Below is a small trained network, with its code and all its weights. Each question gives an input and a class and asks what happens when units are switched off, that is, made to give their printed mean instead of their output.

import numpy as np


def w(rows, s, z=0):
    codes = np.array(rows[::2]) - 128.0
    scale = np.full(codes.shape[1], s)
    scale[-1] = z or s
    return codes * scale


def f(y):
    return np.maximum(y, 0)


def log_softmax(a):
    a = a - a.max(-1, keepdims=True)
    return a - np.log(np.exp(a).sum(-1, keepdims=True))


def net(x, mask):
    res = np.array(x, float).reshape(1, 7) / 4 @ E
    y = f(res @ A[0][:, :-1].T + A[0][:, -1])
    res = res + np.where(mask, y, B[0][:, -1]) @ B[0][:, :-1]
    return log_softmax(res[-1] @ U[:, :-1].T + U[:, -1])


A, B = {}, {}
E = w([
[108,2,130],'x0',
[130,128,128],'x1',
[127,128,129],'x2',
[127,127,128],'x3',
[130,128,128],'x4',
[226,127,87],'x5',
[164,143,222],'x6',
],0.0094)
A[0] = w([
[124,193,113,89],'neuron 0',
[132,122,128,110],'neuron 1',
[134,143,175,88],'neuron 2',
[111,178,104,180],'neuron 3',
[94,133,123,79],'neuron 4',
[165,79,118,122],'neuron 5',
[126,123,118,254],'neuron 6',
[115,103,137,108],'neuron 7',
[164,126,104,87],'neuron 8',
[136,136,180,141],'neuron 9',
[145,134,192,97],'neuron 10',
[67,138,155,80],'neuron 11',
[116,133,184,125],'neuron 12',
[173,109,122,56],'neuron 13',
[213,130,93,76],'neuron 14',
[130,66,149,61],'neuron 15',
[136,36,138,77],'neuron 16',
[190,114,166,127],'neuron 17',
[200,128,97,79],'neuron 18',
[198,105,134,108],'neuron 19',
[128,172,103,113],'neuron 20',
[86,165,7,141],'neuron 21',
[149,164,173,132],'neuron 22',
[170,177,128,128],'neuron 23',
[128,117,129,216],'neuron 24',
[144,155,149,71],'neuron 25',
[138,146,151,135],'neuron 26',
[111,127,138,148],'neuron 27',
[54,155,161,103],'neuron 28',
[110,210,125,83],'neuron 29',
[24,155,188,81],'neuron 30',
[126,95,150,168],'neuron 31',
],0.015,0.0079)
B[0] = w([
[165,52,110,183],'neuron 0',
[138,128,124,129],'neuron 1',
[107,128,130,162],'neuron 2',
[198,148,153,211],'neuron 3',
[100,131,125,140],'neuron 4',
[162,106,155,195],'neuron 5',
[183,253,171,255],'neuron 6',
[150,112,130,155],'neuron 7',
[111,138,102,155],'neuron 8',
[64,112,135,189],'neuron 9',
[70,95,123,181],'neuron 10',
[125,134,89,174],'neuron 11',
[84,129,166,184],'neuron 12',
[133,132,96,148],'neuron 13',
[107,163,67,201],'neuron 14',
[153,69,106,178],'neuron 15',
[165,45,119,222],'neuron 16',
[48,129,166,197],'neuron 17',
[101,156,72,188],'neuron 18',
[99,166,83,191],'neuron 19',
[169,90,125,173],'neuron 20',
[5,105,189,254],'neuron 21',
[100,147,175,196],'neuron 22',
[200,115,147,202],'neuron 23',
[182,193,151,218],'neuron 24',
[132,109,122,149],'neuron 25',
[119,135,156,165],'neuron 26',
[130,149,122,159],'neuron 27',
[131,157,83,198],'neuron 28',
[174,25,104,198],'neuron 29',
[129,158,57,228],'neuron 30',
[169,144,146,197],'neuron 31',
],0.027,0.0079)
U = w([
[115,187,2,70],'0',
[173,78,112,112],'1',
[129,166,122,253],'2',
[49,118,142,87],'3',
],0.0079,0.0064)

Each question gives the input, the list of numbers given to net, and the class t.
The units are the neurons (one row each of A and B). Each row of codes is followed by its name. A weight is (code - 128) times the scale printed after its matrix; where a second scale follows, it is the last column's (A, B and U).
mask holds one flag per neuron, in row order. A switched-off neuron (its flag False) gives its mean, the last column of its row in B, instead of its output. The means were averaged over made-up inputs and are rounded, as every weight is.
A unit's drop is (log p(t) with every unit on - log p(t) with that unit switched off) / (log p(t) with every unit on - log p(t) with every unit switched off).
The circuit of an input: a set's keep is (log p(t) with only the set's units on - log p(t) with every unit switched off) / (log p(t) with every unit on - log p(t) with every unit switched off). Starting from the 12 units with the biggest drops (on a tie, the unit counted first), units are removed one at a time, each time the one whose removal leaves the highest keep (on an exact tie, the one counted first), for as long as the keep stays at least 0.8.
circuit, biggest first: the units of the circuit, biggest drop first
most important unit: the unit with the biggest drop
top k neurons: the k neurons with the biggest drops, biggest first
drop of u: that unit's drop, to one decimal
input [-3,-4,6,8,-5,3,7], class 3: circuit, biggest first	(neuron 17; neuron 10)
input [-5,-5,0,-1,-2,6,7], class 3: most important unit	neuron 17
input [1,8,8,0,-3,6,2], class 0: circuit, biggest first	(neuron 14; neuron 19)
input [7,-7,-7,-7,-8,8,8], class 0: top 2 neurons	(neuron 19; neuron 21)
input [0,3,-8,-8,0,-3,-5], class 3: top 2 neurons	(neuron 21; neuron 23)
input [-4,-5,5,-3,-2,3,-3], class 1: circuit, biggest first	(neuron 0; neuron 29)
input [4,-3,7,8,-2,-5,4], class 0: top 2 neurons	(neuron 30; neuron 21)
input [-5,5,2,-8,2,-4,-4], class 1: top 2 neurons	(neuron 29; neuron 0)
input [-8,-8,3,6,-6,-2,-8], class 1: top 4 neurons	(neuron 29; neuron 3; neuron 0; neuron 20)
input [8,2,-6,-2,6,8,1], class 0: top 4 neurons	(neuron 19; neuron 14; neuron 18; neuron 29)
input [-2,-7,-6,-2,-7,6,-8], class 3: top 2 neurons	(neuron 21; neuron 30)
input [-4,-2,3,-2,4,-8,6], class 0: top 3 neurons	(neuron 30; neuron 28; neuron 21)
input [6,-8,-5,3,-6,0,3], class 1: top 3 neurons	(neuron 16; neuron 21; neuron 15)
input [6,5,7,-5,2,0,2], class 1: top neuron	(neuron 16)
input [-2,-4,6,-4,-4,8,-1], class 0: top 2 neurons	(neuron 14; neuron 18)
input [3,-5,6,6,1,-7,6], class 0: top 2 neurons	(neuron 30; neuron 21)
input [-7,1,-6,-2,6,0,7], class 1: drop of neuron 21	0.5
input [0,0,2,0,2,1,-7], class 3: drop of neuron 21	1.3
input [1,-1,0,-6,0,-2,6], class 3: drop of neuron 18	0.0
input [8,-2,-4,-5,1,2,-6], class 1: most important unit	neuron 16
